Below are the code and all the weights of a small trained network. Each question names an input and a class and asks about switching units off, where a switched-off unit gives its printed mean instead of its output.

import numpy as np


def w(rows, s, z=0):
    codes = np.array(rows[::2]) - 128.0
    scale = np.full(codes.shape[1], s)
    scale[-1] = z or s
    return codes * scale


def norm(h):
    return h / np.sqrt((h * h).mean(-1, keepdims=True) + 1e-5)


def f(y):
    return np.maximum(y, 0)


def log_softmax(a):
    a = a - a.max(-1, keepdims=True)
    return a - np.log(np.exp(a).sum(-1, keepdims=True))


def net(x, mask):
    res = np.array(x, float).reshape(1, 5) / 4 @ E
    u = 0
    for l in range(3):
        y = f(norm(res) @ A[l][:, :-1].T + A[l][:, -1])
        res = res + np.where(mask[u : u + 9], y, B[l][:, -1]) @ B[l][:, :-1]
        u += 9
    return log_softmax(norm(res)[-1] @ U[:, :-1].T + U[:, -1])


A, B = {}, {}
E = w([
[1,128,167,246,218],'x0',
[125,123,129,125,128],'x1',
[121,127,118,119,132],'x2',
[223,97,172,118,231],'x3',
[76,178,245,35,139],'x4',
],0.0068)
A[0] = w([
[166,237,163,94,103,141],'L0N1',
[51,147,87,137,27,2],'L0N2',
[186,51,149,95,192,62],'L0N3',
[181,100,167,84,220,21],'L0N4',
[76,108,180,181,1,102],'L0N5',
[147,46,46,178,123,150],'L0N6',
[208,48,155,117,203,26],'L0N7',
[141,200,199,132,114,47],'L0N8',
[145,118,146,151,197,106],'L0N9',
],0.0078,0.0065)
B[0] = w([
[106,70,102,112,96,208],'L0N1',
[66,224,78,101,100,165],'L0N2',
[165,254,147,155,85,170],'L0N3',
[168,183,131,119,153,159],'L0N4',
[109,180,91,105,133,192],'L0N5',
[183,65,52,185,133,254],'L0N6',
[146,240,144,172,122,172],'L0N7',
[122,97,166,101,171,144],'L0N8',
[112,164,92,116,139,180],'L0N9',
],0.0089,0.005)
A[1] = w([
[78,146,249,39,122,122],'L1N1',
[151,72,129,143,120,84],'L1N2',
[59,139,131,173,190,99],'L1N3',
[113,147,148,146,73,83],'L1N4',
[173,169,117,130,90,123],'L1N5',
[168,125,105,66,87,106],'L1N6',
[107,111,158,165,117,53],'L1N7',
[144,126,156,150,166,113],'L1N8',
[161,98,133,88,94,2],'L1N9',
],0.015,0.0055)
B[1] = w([
[166,60,8,185,188,254],'L1N1',
[106,153,114,126,157,150],'L1N2',
[149,65,201,53,60,210],'L1N3',
[84,146,79,117,123,145],'L1N4',
[65,99,144,119,114,193],'L1N5',
[113,98,209,146,117,207],'L1N6',
[163,123,181,149,140,134],'L1N7',
[65,149,165,132,128,160],'L1N8',
[140,125,149,109,69,152],'L1N9',
],0.012,0.0087)
A[2] = w([
[149,77,25,131,202,3],'L2N1',
[159,163,85,229,100,22],'L2N2',
[162,153,161,125,205,134],'L2N3',
[134,93,134,115,63,180],'L2N4',
[170,125,165,77,73,41],'L2N5',
[78,48,244,147,121,104],'L2N6',
[48,230,61,48,100,163],'L2N7',
[225,216,234,136,229,118],'L2N8',
[56,150,131,151,69,101],'L2N9',
],0.011,0.003)
B[2] = w([
[187,140,104,199,137,255],'L2N1',
[121,82,139,108,192,190],'L2N2',
[60,219,75,152,50,157],'L2N3',
[112,136,171,92,184,225],'L2N4',
[174,89,226,98,117,167],'L2N5',
[200,126,210,70,69,238],'L2N6',
[117,213,161,140,196,188],'L2N7',
[5,254,94,95,128,182],'L2N8',
[144,161,145,129,142,180],'L2N9',
],0.0099,0.0073)
U = w([
[167,36,62,209,176,2],'0',
[147,75,253,66,81,162],'1',
[50,224,116,130,128,244],'2',
],0.014,0.00091)

Each question gives the input, the list of numbers given to net, and the class t.
The units are the neurons (one row each of A and B). Each row of codes is followed by its name. A weight is (code - 128) times the scale printed after its matrix; where a second scale follows, it is the last column's (A, B and U).
mask holds one flag per neuron, layer by layer. A switched-off neuron (its flag False) gives its mean, the last column of its row in B, instead of its output. The means were averaged over made-up inputs and are rounded, as every weight is.
A unit's drop is (log p(t) with every unit on - log p(t) with that unit switched off) / (log p(t) with every unit on - log p(t) with every unit switched off).
The circuit of an input: a set's keep is (log p(t) with only the set's units on - log p(t) with every unit switched off) / (log p(t) with every unit on - log p(t) with every unit switched off). Starting from the 12 units with the biggest drops (on a tie, the unit counted first), units are removed one at a time, each time the one whose removal leaves the highest keep (on an exact tie, the one counted first), for as long as the keep stays at least 0.8.
circuit, biggest first: the units of the circuit, biggest drop first
most important unit: the unit with the biggest drop
k most important neurons: the k neurons with the biggest drops, biggest first
top k neurons in layer l: the k neurons of layer l with the biggest drops, biggest first
drop when u is switched off: that unit's drop, to one decimal
input [-7,-8,6,3,-5], class 1: circuit, biggest first	L1N1
input [1,-1,-5,-1,2], class 0: circuit, biggest first	L0N6, L1N1
input [4,5,-8,6,5], class 2: top 2 neurons in layer 0	L0N4, L0N3
input [-6,-1,-5,-6,6], class 0: 4 most important neurons	L1N1, L0N6, L1N3, L2N6
input [-1,1,8,2,2], class 0: 2 most important neurons	L0N6, L1N3
input [4,-7,-4,5,4], class 2: top 2 neurons in layer 1	L1N5, L1N8
input [-7,-4,6,-8,-4], class 2: circuit, biggest first	L1N3, L1N1
input [7,1,8,8,-1], class 2: 2 most important neurons	L2N8, L0N7
input [5,-7,-4,3,-3], class 1: 2 most important neurons	L1N1, L1N3
input [-8,-5,0,1,-5], class 1: 2 most important neurons	L1N1, L1N6
input [5,3,2,-7,-4], class 2: 2 most important neurons	L1N1, L0N2
input [-5,7,-3,-1,6], class 0: 2 most important neurons	L1N1, L0N6
input [1,5,3,-3,7], class 0: drop when L1N1 is switched off	0.7
input [-3,-6,4,-7,5], class 2: most important unit	L0N2
input [6,-7,5,-4,4], class 1: drop when L1N3 is switched off	3.6
input [-3,-4,0,-5,8], class 0: drop when L1N1 is switched off	0.9
